In the rows, 128 means zero.
Facts:
z_72 grafim: z_918
z_945 grafim: z_983,z_453,z_551
z_817 grafim: z_614
z_640 grafim: z_454,z_932
z_914 grafim: z_983,z_493,z_36
z_341 grafim: z_599,z_890
z_360 grafim: z_509,z_547,z_85,z_234
z_812 grafim: z_354,z_587,z_547,z_721
z_391 grafim: z_271
z_422 grafim: z_629
z_317 grafim: z_696,z_520
z_829 grafim: z_527
z_823 grafim: z_841,z_36
z_421 grafim: z_85,z_520
z_813 grafim: z_998,z_570
z_718 grafim: z_36
z_979 grafim: z_880,z_439,z_234
z_566 grafim: z_171,z_961
z_323 grafim: z_104
z_262 grafim: z_13,z_306,z_880
z_293 grafim: z_384,z_937
z_282 grafim: z_234
z_425 grafim: z_758
z_561 grafim: z_455,z_263
z_836 grafim: z_281,z_768,z_134
z_50 grafim: z_354,z_758,z_521,z_76
z_780 grafim: z_666,z_501,z_41
z_390 grafim: z_768,z_599
z_48 grafim: z_136,z_927
z_834 grafim: z_304,z_223,z_959
z_394 grafim: z_443,z_263
z_2 grafim: z_260,z_962,z_486,z_263
z_665 grafim: z_28,z_730,z_271
z_257 grafim: z_509,z_758,z_861,z_136
z_109 grafim: z_841
z_900 grafim: z_841
z_994 grafim: z_861,z_796
z_228 grafim: z_306
z_351 grafim: z_36
z_299 grafim: z_887,z_82
z_194 grafim: z_758
z_297 grafim: z_372
z_185 grafim: z_263
z_938 grafim: z_137,z_111
z_943 grafim: z_527
z_79 grafim: z_551
z_126 grafim: z_358,z_306
z_765 grafim: z_918,z_134
z_110 grafim: z_192
z_782 grafim: z_509,z_454
z_917 grafim: z_629,z_473
z_675 grafim: z_686,z_372
z_32 grafim: z_137,z_455,z_790
z_913 grafim: z_501
z_779 grafim: z_331
z_656 grafim: z_449,z_521,z_473
z_592 grafim: z_947,z_789
z_206 grafim: z_587,z_161
z_54 grafim: z_234
z_342 grafim: z_721
z_91 grafim: z_509
z_735 grafim: z_104,z_387,z_267
z_162 grafim: z_354,z_937,z_759
z_669 grafim: z_82
z_226 grafim: z_547
z_246 grafim: z_887
z_495 grafim: z_399,z_789
z_18 grafim: z_875,z_482,z_424,z_271,z_570
z_88 grafim: z_446
z_577 grafim: z_331,z_424
z_340 grafim: z_703,z_614,z_219
z_796 trefe: z_453
z_959 trefe: z_424
z_82 trefe: z_533,z_772
z_317 trefe: z_384,z_215,z_717
z_599 trefe: z_551,z_52,z_717
z_652 trefe: z_533,z_151,z_780
z_421 trefe: z_917,z_404,z_675,z_890,z_724,z_943
z_930 trefe: z_528,z_449,z_76,z_134,z_206,z_360
z_171 trefe: z_70,z_780
z_979 trefe: z_358,z_909
z_323 trefe: z_41,z_495
z_262 trefe: z_390
z_937 trefe: z_276,z_665
z_282 trefe: z_983,z_358,z_2
z_13 trefe: z_246,z_453,z_454
z_111 trefe: z_390,z_639,z_493
z_561 trefe: z_2,z_473
z_845 trefe: z_900,z_724
z_443 trefe: z_361,z_938,z_358,z_971,z_932,z_700
z_394 trefe: z_422,z_215
z_388 trefe: z_185
z_789 trefe: z_76,z_829,z_271,z_234,z_614
z_768 trefe: z_709
z_228 trefe: z_686,z_927
z_455 trefe: z_998,z_86,z_566
z_260 trefe: z_446,z_812,z_161
z_79 trefe: z_918,z_703
z_110 trefe: z_639,z_765,z_717
z_782 trefe: z_501,z_875,z_790
z_223 trefe: z_945,z_900,z_709
z_32 trefe: z_998,z_994
z_779 trefe: z_141,z_609,z_703
z_486 trefe: z_671
z_518 trefe: z_351,z_48,z_875,z_194,z_341,z_219
z_799 trefe: z_666,z_358,z_961
z_54 trefe: z_829,z_721
z_91 trefe: z_38,z_299,z_48,z_494
z_669 trefe: z_141
z_226 trefe: z_787,z_861,z_823
riklun e <- z_72,z_439,z_262,z_962,z_372,z_609,z_234,z_361,z_759,z_32,z_669,z_721,z_686,z_88
riklun g <- z_945,z_341,z_446,z_390,z_768,z_219,z_938,z_79,z_917,z_141,z_493
riklun b <- z_151,z_817,z_614,z_671,z_639,z_812,z_391,z_422,z_890,z_829,z_271,z_823,z_813,z_937,z_331,z_836,z_48,z_758,z_358,z_109,z_787,z_455,z_527,z_260,z_110,z_137,z_206,z_799,z_54,z_887,z_41,z_983,z_226,z_932,z_772,z_340
riklun a <- z_666,z_354,z_192,z_959,z_267,z_360,z_76,z_82,z_998,z_533,z_104,z_599,z_521,z_652,z_930,z_718,z_171,z_961,z_979,z_566,z_587,z_323,z_528,z_263,z_86,z_293,z_36,z_425,z_136,z_494,z_111,z_561,z_215,z_724,z_845,z_443,z_834,z_665,z_384,z_947,z_629,z_717,z_790,z_257,z_900,z_994,z_482,z_38,z_228,z_351,z_520,z_387,z_299,z_28,z_297,z_424,z_185,z_841,z_943,z_161,z_454,z_85,z_782,z_223,z_675,z_913,z_779,z_909,z_592,z_306,z_91,z_404,z_570,z_730,z_918,z_276,z_547,z_501
riklun d <- z_509,z_640,z_317,z_70,z_399,z_50,z_780,z_709,z_194,z_700,z_656,z_735,z_246,z_18,z_134
riklun f <- z_796,z_281,z_453,z_394,z_2,z_789,z_486,z_518,z_875,z_162,z_577
riklun c <- z_914,z_421,z_282,z_13,z_696,z_927,z_52,z_388,z_551,z_304,z_880,z_449,z_126,z_971,z_765,z_342,z_861,z_703,z_473,z_495

Known rows:
[181 151  72  65 132 143  81 126 162 132 111  96 116 145  95 132 102 105
 109 148 114 113 184 117  49 163 190 145 163] : z_52
[151 133  74 100 143 156 109 114 162 121 128  90 123 145  97 104 132 115
 116 140 137 113 163 156  54 146 148 172 118] : z_759
[141 126  92 138 181 171  94  91 138 121 128 137 117 124  72 109 154 127
 123 149 133 144 136 124  77 108 124 169 134] : z_446
[109 127  79 115 187 172 106  82 137 101 114 122 107 106  97 110 147 116
 127 176 150 143 184 137  86 119 151 184 108] : z_76
[144 125  90 129 170 171  97  97 144 126 126 130 110 129  81 105 148 119
 123 167 131 139 149 121  69 119 131 172 135] : z_533
[195 144  75 112 186 156  91  95 147 129 135 126 116 126  79 117 136 130
 124 154 120 146 136 112  76 120 139 168 154] : z_384
[177 171  95 103 216 148 129 106 139 137 142  99 126 130  82 152 131 154
 113 138 131 147 110 155  82 108 138 189 148] : z_317
[102 122  79 126 149 182 122 117 130 139 113 135 117 103  87 128 168 144
 113 149 175 154 132 121  94 141 119 163 125] : z_841
[154 125  95 142 195 129  81 112 130 118 101 138 142 139 104 127 166 138
 108 106 166 108 167 164  67 105  96 174 138] : z_443
[ 91 121 118 120 175 129  91  90 112 121 121 155 121 152  97 101 171 145
 142 144 162 144 137 152  88  92 129 172 148] : z_938
[ 88 129 121 130 154 170 123 107 138 127 137 132 115 121  75 100 158 140
 126 144 138 170 105 136  80  87 125 163 134] : z_945
[163 119  73 120 160 163 117 109 164 128 124  97 116 128 108  78 155 112
 140 192 157 139 158 152  53 137 125 189 131] : z_453
[110 125  73 124 203 179 136  87 141 110 136 100 115 119 104  92 162 129
 141 171 168 156 164 185  73 115 142 202 108] : z_271
[199 160  79 106 202 142 133  98 151 132 147  90 139 117  93 121 152 158
 138 138 149 151  96 169  79 105 117 189 134] : z_110
[161 154 135  91 158 149 131  89 117 103 112 147 132 164 108 149 209 124
 109 145 178  95 114 181  48  74 105 166 164] : z_979
[ 76 129  96 107 192 170 150  80 131 112 141  95 116 123 107  88 162 139
 158 182 175 171 144 197  82 103 157 201 116] : z_829
[122 131  97 107 164 154 129 111 158 132 125  77 133 128 109  90 163 131
 156 170 173 148 123 193  56 113 134 188 133] : z_577
[148 134  93 127 183 160  91 102 149 122 118 119 118 122  77 116 147 126
 124 152 135 132 136 127  76 111 123 179 124] : z_354
[ 97 140 115 117 191 164 135  97 127 137 142 116 102 147  80 114 138 138
 124 181 135 156 143 150  77 111 151 195 139] : z_780
[175 171 140  32  97 138 129 114 129  96  84 118 132 185 130 174 184  94
  83 146 172  47 153 183  16 110 149 142 175] : z_282
[139 105 121 120 156 100 126  84 118 135 116 113 140 138 154  62 137 129
 151 191 172 127 214 174  74 137 120 183 156] : z_2

Rows:
No name comes twice in this set of rows, the named rows included.
[121 134 101 139 182 179 131 114 148 136 145 128  89 142  71 101 135 125
 100 180 121 154 159 127  64 112 129 191 129] : z_709
[160 131  77 103 143 152 113 114 154 125 129  95 127 140 102 101 126 117
 112 140 139 110 177 155  56 149 146 168 120] : z_962
[107 141 100  82 138 148 125 113 148 127 135  78 129 148  99 105 135 131
 134 137 151 126 138 182  59 129 169 169 125] : z_72
[141 160  94  43 132 134  92 125 150 137 119  80 122 151  99 134 102 122
 129 146 121 133 153 145  53 147 211 143 172] : z_765
[ 96 132  94 110 189 170 150  76 135 107 136  99 116 116 111  95 164 135
 146 185 173 157 149 181  85 109 144 204 105] : z_206
[151 133  93 124 171 164  99  96 145 121 122 128 113 126  80 111 150 120
 120 165 132 132 142 120  72 115 127 176 130] : z_454
[155 127  78 140 203 138 106 113 141 118 125 124 129 144 105 104 183 143
 124 134 178 121 146 180  67 108  88 203 116] : z_799
[122 125  71 125 198 177 138  84 143 110 136 104 114 116 106  90 160 126
 136 179 167 152 171 173  79 119 133 204 106] : z_614
[ 80 128  88 116 151 175 167 111 122 141 133 115 121 104 105 109 182 162
 135 171 199 172 105 155 103 137 111 189 113] : z_109
[189 143  75 112 180 155  93  92 146 127 136 131 113 127  80 113 137 129
 128 160 120 150 138 110  75 122 140 167 156] : z_215
[144 138  90  74 123 146  79 129 161 126  98  93 109 144  97 124 111  98
 107 160 121 100 187 112  51 158 180 156 133] : z_861

Now the same elements, written a new way:
Known rows:
[121 127 139 127  47  88 132  97 102 145 100 199 150 189 103 107 139 190
 139 171  48  81 143 115 127  64 203 112 114 117 123  93 170  97  86 184
 113  95 145] : z_282
[158 141 114 142 143 180 148 129 158 106 169 122 100  94 119 155  87  95
 102 108 162 154 119 125 124 159 116 143 135 139 116 146 140 151 137 106
 141 121 126] : z_570
[138 141 138 158 125 181 135 149 144 108 134 114  94  87 153 134 120  69
 113 106 175 148 138 156 156 153 118 144 125 149 150 133 129 125 150 123
 127 106 119] : z_387
[142 135 143 132 139 180 130 144 147 127 130 114 109  96 149 129  99  95
 108 108 170 138 132 134 154 162 122 142 121 158 121 138 140 140 138 120
 138 141 114] : z_85
[128 164  80 101 151  86  75  88 135 127 119  98 110 107 179  94 191 160
 135 161 111 112 155 171  89 130 138 100  74 123 151 154 117 136 134 167
 181 167  69] : z_394
[119 101 141 113  72 131 167 140  87 174  86 192 135 156 120 127 102  92
  98 139 128 139 160  75 129  75 193 115 103  89  96 117 178  93  88 131
  98  82 162] : z_880
[124 127 125 147 127 111 105 114 134  90 139  99 132 135 142 120 145 177
 161 148 120  97 111 152 143 155 107 120 133 163 138 119 115 163 132 139
 127 157  85] : z_425
[162  96 139 141 146 141 125 118 142 152  50 191 127 136 147 125 149  92
  84  99 138 149 128 115 117 125 124 170 130  85  94 133 128 107 126  98
 144 130 151] : z_758
[ 95 170  83 113  65 132 124 135  98 101 204  58 122 122 126 103 110 160
 175 206 123  92 142 146 151 139 167  45  79 172 134 127 157 145 126 165
 102 131  70] : z_50
[ 84 133 138 120 148  83 138 104 117 114 154  84 109 118 142 125 166 177
 181 111 134 154 145 160 135 104 133 119 150 156 196 129  98 147 167 180
 191 150  42] : z_297
[107 176 103  95  72 196 145 162 113 131 187  82  97  88 136 118  61  90
 129 169 163 133 167 130 159 142 176  68  65 162 121 141 186 124 126 146
 110 117 102] : z_509
[137 134 139 135 131 183 130 141 149 126 130 118 107  99 148 126 105  96
 109 111 169 145 137 136 150 161 117 147 117 152 117 137 139 144 135 115
 129 143 114] : z_136
[136 157 126 111 171 178 125 149 147 136 169 106 122  91 104 142  82  96
 113 128 148 139 111 117 130 165  90 133 130 140 111 153 120 140 136  92
 133 143 159] : z_918
[ 90 131  92 112 104  53 141 133  63 143 130 163 163 179  88 154 125 157
 141 198  56  74 136  72  68  68 152  98 124  82 109 119 133 125  59 128
  92 107 181] : z_765
[178  95 149 135 138 144 120 101 160 159  49 194 124 136 159 118 147  98
  67  97 141 151 132 110 113 121 124 167 127  91 104 136 127 112 114 112
 150 118 148] : z_937
[166 100  98 162 144  73 118  75 138  91  96 177 146 171 114 139 179 175
 120 126  81 120 104 122  83 117 113 150 162  82 111 126 102 134 121 110
 147 126 131] : z_391
[126 122 117 134 143 153 127 134 139 112 159  88 126 106 124 111 153 129
 156 132 150 140 123 129 142 135 111 147 137 167 124 146 116 155 151 119
 120 145 118] : z_494
[126  70 170 131 106  44 168 113 107 132 131 153 154 192 112 157 117 199
 146  97  94  91 111  95 103  67 149 126 176 145 160  93 123 133  82 168
 100  90 149] : z_669
[151 142 107 143 144 176 146 138 144  95 169 118 102  99 114 159  88  95
 110 105 161 159 124 125 130 161 112 146 140 137 108 145 142 143 145  96
 142 129 122] : z_424
[ 98 152 150  92 161 107  83 131 132 154 140  74 149 132 123 100 125 186
 162 155 108  96  99 131 141 148  85 115 127 162 134 133  91 161 124 132
 138 188 116] : z_913
[155 140 116 139 142 183 141 126 160 105 170 120 101  97 120 155  90  94
  98 109 161 152 121 126 127 166 111 144 136 140 117 147 143 146 134 107
 141 122 122] : z_482

Rows:
No name comes twice in this set of rows, the named rows included.
[132 118 163  83 182 128 108 133 135 214  48 167 146 129 126 113 136  99
  95 106 122 157 123  91 112 121 101 164 119  79  91 151 111  98 123  90
 148 167 187] : z_41
[119 106 185 142 116 100 172 153 102 137 113 185 164 173 101 164  91 151
 145  84  83 101 118 114 142  74 167 167 163 138 133  88 162 108 103 146
  88 109 187] : z_361
[123 150 127 136 160 166 128 157 120 115 121 111 103  90 167 150  96  78
 114 119 173 125 148 128 133 153 118 157 116 151 119 140 145 154 120 101
 136 154 117] : z_384
[131 130 131 145 116 116 100  99 149 100 141  95 124 131 143 108 144 179
 147 150 127  92 115 154 142 154 107 117 134 171 149 121 114 168 123 152
 134 151  82] : z_228
[157 107 135 126 157 127 136 103 143 150  73 186 121 130 130 141 149 102
  87  89 130 172 136 113  96 111 122 167 146  78 112 144 121 103 131 106
 167 123 152] : z_887
[146 157 103  83 154 162 104 112 150 162 111 115 100  80 167  95 146  84
  96 117 158 181 155 159 121 150 144 111  71 112 123 172 143 106 161 144
 180 147 102] : z_486
[128 113 115 150 177  84 120 126 108 125  58 174 132 143 149 147 169 105
 117 128 116 120 143 120  83 103 114 173 140  81 113 132 110 129 111  93
 145 143 147] : z_639
[115 105 131 110  67  99 155 116  93 165 104 182 144 171 107 124 115 132
 110 158 104 115 145  79 112  66 182  98 116  94 122 118 150  95  79 149
 106  77 161] : z_388
[138  66 104 156 139  88 116 101 123 118  70 151 168 162 129  99 228 172
 160 142 114 131 115 115 114  89 122 167 145 109  91 132 108 134 143  99
 116 146 131] : z_48
[ 85 208  94 104  78 171 141 155 109 109 209  90 118  99  95 116  80 129
 171 178 101 122 147 160 163 133 188  85  84 162 126 135 176 117 145 160
 115 134 109] : z_700
[118 166 137 136 147 154 121 140 142 105 151 117 125 111 119 130 116 138
 153 124 115 128 122 164 154 153 127 153 135 158 130 126 133 133 155 128
 142 159 118] : z_909
[131  99 144 110  62 138 160 126 109 185  87 194 122 153 125 120  97 107
  78 138 135 126 160  77 115  77 198 109 100 105 111 120 177  91  71 147
 105  68 163] : z_13
[ 94 180  84 113  76 123 116 127 100 101 194  64 105 114 148 112 103 157
 151 215 124  64 165 139 120 130 168  59  67 180 148 136 161 169  80 176
 110 130  70] : z_317
[118  71 170 152 108  55 155 128  93 127 100 158 155 194 144 152 116 184
 141 114 107  57 126  97 110  71 149 136 155 150 148  83 138 149  60 159
  81 106 149] : z_262

The same elements again, as new rows of numbers:
Known rows:
[178 101 107 145 130 184  44 171  97 151 138 102 102 101 136 181 130 124
 151  96 108 133 123 148  90  87 119  75 111 122 106 152 149 159 155] : z_730
[190 168 118 128 166 149  99 141 115 139 121 124 120  74 176 177 115 105
 119  82 129 158 114 142 107 106 142 114 107 113 126 138 110 192 155] : z_443
[157 151 106 142 122 122 122 152 122 128 163 113 114 128 117 173 103 129
 164 150 114 110 184 109  42  92 101  90 110 116 149 147 113 192 152] : z_932
[182 151 104 160 103 122  83 166 104  94 117 114 105 124 128 148 126 108
 146 160 123 155 138  91 107  83  92  64 104 100  99 118 104 198 132] : z_709
[170 192 164 158 145 149  57 145 113 141 154 102  67 143 155 143  95  80
 121 134 111 131 211 185  78 102 107 106 115  97 146 140 137 225 119] : z_768
[171 133 107 135 125 169  82 175  92 142 110 122  95 106 149 154 127 130
 142 114 122 127 139 145  93  90 110  83  92 114 114 151 111 170 138] : z_494
[176 151  94 162 115 122 126 164  92 109 130 125  96 100 127 163 123 157
 155 143 134 127 120 112  89  86  85  79 104 108 110 132  97 182 137] : z_70
[178 143 106 133 122 176  98 168  98 165 135 111 115 118 150 135 125 135
 154 123 116 104 142 132 105  90 131  91 107 126 122 134 104 175 162] : z_454
[119 139 103 127 124 151 120 169 117 121 111 116 127 138 131 141 125 155
 153 138 137 135 144 103  81  84 126  69  78 121 125 155 114 179 129] : z_162
[152 176  44 157 153 172 139 177  68 132 129 161 107  85 143 165 111 159
 179 142 123 144 172  86  74  85 108  63  95  98 103 129  98 163 140] : z_453
[170 113 104 164 133 134  78 155 114 127 186 103 107 103 103 212 106 125
 179 122  98 124 167 129  23  85 104  73 133 114 129 146 162 176 164] : z_271
[178 162 144 146 124 185  99 160  86 150 146 112  72 129 183 157  91 135
 123 105 123 130 134 169 105  92 124  73 106 100 129 125 133 211 154] : z_599
[124 120 116 123 123 175  88 165 119 140  95  98 114 137 146 124 137 145
 128 140 144 120 130 130 121  82 127  93  76 133 119 165 108 172 119] : z_257
[169 147  99 138 120 134 124 147 123 132 179 108 125 126 120 166  96 127
 177 157 107  96 184 101  49  86 115  89 127 127 154 130 109 193 170] : z_758
[181 134 107 125 116 185  84 167 104 166 138 104 118 121 150 135 122 128
 151 124 114 109 138 124 109  87 131  88 107 132 124 136 101 176 166] : z_136
[188 137 105 133 124 175  79 174  91 150 122 124  96 105 150 157 122 126
 146 112 115 126 140 145  97  92 111  82 100 115 120 142 109 169 147] : z_192
[160 154  89 152 114 116 131 156 111 107 122 119 105  92 124 182 122 140
 144 160 139 145 124 117  83  80  76  72 108  94 122 149 108 178 139] : z_88
[185 130 122 120 147 131  98 165 101 113  74 130 111  75 161 162 129 108
 146 109 130 120 128 155  88  97 139  97  91 115 117 153 109 166 128] : z_185
[183 183 124 141 107 142 129 184  86 138 141 137  98 136 137 159 119 148
 159 111 105 131 162 145  43  96  88  55  91  89 121 136 116 197 156] : z_281
[182 157  99 149 112 129 128 173  91 110 148 134 106 123 125 170 112 154
 172 122 117 128 151 103  50  92  99  61  96 108 118 126 113 193 153] : z_304
[152 133 115 134 126 165  86 175  96 134  91 122  87 111 150 148 132 137
 133 122 133 134 137 148 101  91 105  83  79 112 111 161 117 169 116] : z_299

Rows:
No name comes twice in this set of rows, the named rows included.
[210 175 112 162  91 115 128 173  83 126 151 127  82 122 128 156 120 153
 153 134 121 120 125 134  76  92  64  69 109  93 114 123  93 202 159] : z_134
[146 142  75 141 135 190  52 180  89 120  81 134  91 102 152 140 120 105
 135 151 126 166 168  94 134  81 107  71  82 105  97 142 103 167 110] : z_900
[143 178 111 153 150 142 135 126 127 122 184 105 119 119 135 161  83 133
 152 149 132 136 172 116  73  84 127  92 128 115 149 127 127 208 153] : z_937
[140 117 162 143 119 136  77 166 103 131 110 110  43 146 149 167  97 122
 133 141 119  82 198 187  49 104  87 102  78 107 155 181 138 192 102] : z_390
[155 115 135 127 157 110  74 150 121 115  93 118  87  93 143 178 114  91
 140 131 120  98 188 168  56 108 111 131  88 120 151 184 124 170 103] : z_938
[166  88 119 130 111 184  79 181  89 134 109 114  77 117 173 175 100 130
 145 121 120 105 130 134 100  88 128  72  90 118 124 146 124 177 150] : z_717
[138 194  98 154 162 162 150 143 104 138 158 119 128 117 155 137 108 160
 156 124 142 147 144 117  92  83 152  75 113 111 120 124 122 202 152] : z_796
[128 110 106 149 131 157  83 170 107 117 123 110 113 116 120 187 130 148
 159 105 123 156 129 130  54  82 116  55  87 113 102 167 164 167 133] : z_577
[159 159 128 126 175 134 104 140 117 113  86 120 118  74 176 168 118 114
 113  97 147 166 114 156 110  99 150 113  90 111 122 154 121 184 120] : z_561
[130 128  98 143 107 130 121 155 123 100 115 100 116 128 121 133 127 165
 139 168 153 130 110  91 122  76 100  86  87 124 115 152  92 184 123] : z_50
[162 147  97 161 115 114 128 164  89 103 117 125  93  99 125 158 128 162
 148 146 141 131 118 117  91  85  79  79  95 104 105 142 101 182 126] : z_246
[152 165  99 142 117 105 115 143 132 152 171 119 117 136 117 206 114 122
 136 115 105 138 174  92  29 113  69 110  97 112 156 163  98 206 165] : z_358
[135 144 101 140 113 130 136 164 113 105 133 116 124 146 122 145 120 166
 165 143 132 127 144  90  70  88 113  70  82 122 123 140 106 194 135] : z_342

